Here is a tiny trained network, its code and every weight. The questions are about switching its units off for an input and a class, where a switched-off unit gives its printed mean instead of its output.

import numpy as np


def w(rows, s, z=0):
    codes = np.array(rows[::2]) - 128.0
    scale = np.full(codes.shape[1], s)
    scale[-1] = z or s
    return codes * scale


def norm(h):
    return h / np.sqrt((h * h).mean(-1, keepdims=True) + 1e-5)


def f(y):
    return y / 2 * (1 + np.tanh(0.7978845608 * (y + 0.044715 * y**3)))


def log_softmax(a):
    a = a - a.max(-1, keepdims=True)
    return a - np.log(np.exp(a).sum(-1, keepdims=True))


def net(x, mask):
    res = np.array(x, float).reshape(1, 6) / 4 @ E
    u = 0
    for l in range(2):
        y = f(norm(res) @ A[l][:, :-1].T + A[l][:, -1])
        res = res + np.where(mask[u : u + 3], y, B[l][:, -1]) @ B[l][:, :-1]
        u += 3
    return log_softmax(norm(res)[-1] @ U[:, :-1].T + U[:, -1])


A, B = {}, {}
E = w([
[127,128,128],'x0',
[159,91,14],'x1',
[33,166,125],'x2',
[127,129,129],'x3',
[140,254,76],'x4',
[127,128,126],'x5',
],0.0054)
A[0] = w([
[82,2,57,4],'L0N1',
[54,68,96,99],'L0N2',
[99,67,220,126],'L0N3',
],0.0098,0.004)
B[0] = w([
[124,115,212,206],'L0N1',
[96,138,192,167],'L0N2',
[160,176,5,255],'L0N3',
],0.012,0.0036)
A[1] = w([
[252,229,150,189],'L1N1',
[98,253,36,71],'L1N2',
[250,64,220,3],'L1N3',
],0.006,0.0035)
B[1] = w([
[157,135,232,252],'L1N1',
[71,33,124,246],'L1N2',
[3,42,75,147],'L1N3',
],0.0053,0.0038)
U = w([
[223,135,55,134],'0',
[120,135,234,254],'1',
[21,141,27,131],'2',
[39,220,170,29],'3',
[146,7,169,46],'4',
],0.016,0.0052)

Each question gives the input, the list of numbers given to net, and the class t.
The units are the neurons (one row each of A and B). Each row of codes is followed by its name. A weight is (code - 128) times the scale printed after its matrix; where a second scale follows, it is the last column's (A, B and U).
mask holds one flag per neuron, layer by layer. A switched-off neuron (its flag False) gives its mean, the last column of its row in B, instead of its output. The means were averaged over made-up inputs and are rounded, as every weight is.
A unit's drop is (log p(t) with every unit on - log p(t) with that unit switched off) / (log p(t) with every unit on - log p(t) with every unit switched off).
The circuit of an input: a set's keep is (log p(t) with only the set's units on - log p(t) with every unit switched off) / (log p(t) with every unit on - log p(t) with every unit switched off). Starting from all 6 units, units are removed one at a time, each time the one whose removal leaves the highest keep (on an exact tie, the one counted first), for as long as the keep stays at least 0.8.
units of the circuit, in order: the units of the circuit, biggest drop first
top k neurons: the k neurons with the biggest drops, biggest first
k most important neurons of layer l: the k neurons of layer l with the biggest drops, biggest first
drop of u: that unit's drop, to one decimal
input [-3,3,6,7,-6,3], class 1: top 2 neurons : (L0N1, L0N2)
input [-7,1,5,-4,-3,4], class 1: units of the circuit, in order : (L0N1)
input [3,-3,8,6,-1,-4], class 2: units of the circuit, in order : (L0N1, L1N1)
input [-5,8,3,4,-8,4], class 1: units of the circuit, in order : (L0N1, L0N2)
input [8,-2,-5,5,4,-3], class 1: top 2 neurons : (L0N3, L1N1)
input [-6,-3,-8,7,7,7], class 1: top 2 neurons : (L0N3, L1N1)
input [-8,0,2,-3,-2,-6], class 2: 2 most important neurons of layer 0 : (L0N3, L0N2)
input [6,-3,0,-8,8,2], class 1: top 2 neurons : (L0N3, L1N1)
input [1,8,7,-7,-5,6], class 1: 2 most important neurons of layer 0 : (L0N1, L0N2)
input [-1,3,-4,4,0,1], class 4: top 2 neurons : (L0N3, L1N3)
input [2,6,-7,-5,-2,-4], class 4: 2 most important neurons of layer 0 : (L0N3, L0N1)
input [3,-2,-5,-5,0,-8], class 0: top 2 neurons : (L0N1, L0N2)
input [-7,-1,6,1,-5,6], class 2: top 2 neurons : (L0N3, L1N1)
input [3,2,5,2,-5,8], class 1: top 2 neurons : (L0N1, L0N2)
input [8,-4,2,8,-2,8], class 2: most important neuron of layer 1 : (L1N2)
input [-1,-5,4,8,-8,8], class 2: drop of L0N3 : 0.9
input [-4,-3,7,-2,-5,-8], class 2: drop of L1N1 : 0.0
input [2,-3,-6,-3,-1,0], class 0: drop of L0N1 : 0.1
input [-4,3,8,1,-3,0], class 1: drop of L0N2 : 0.1
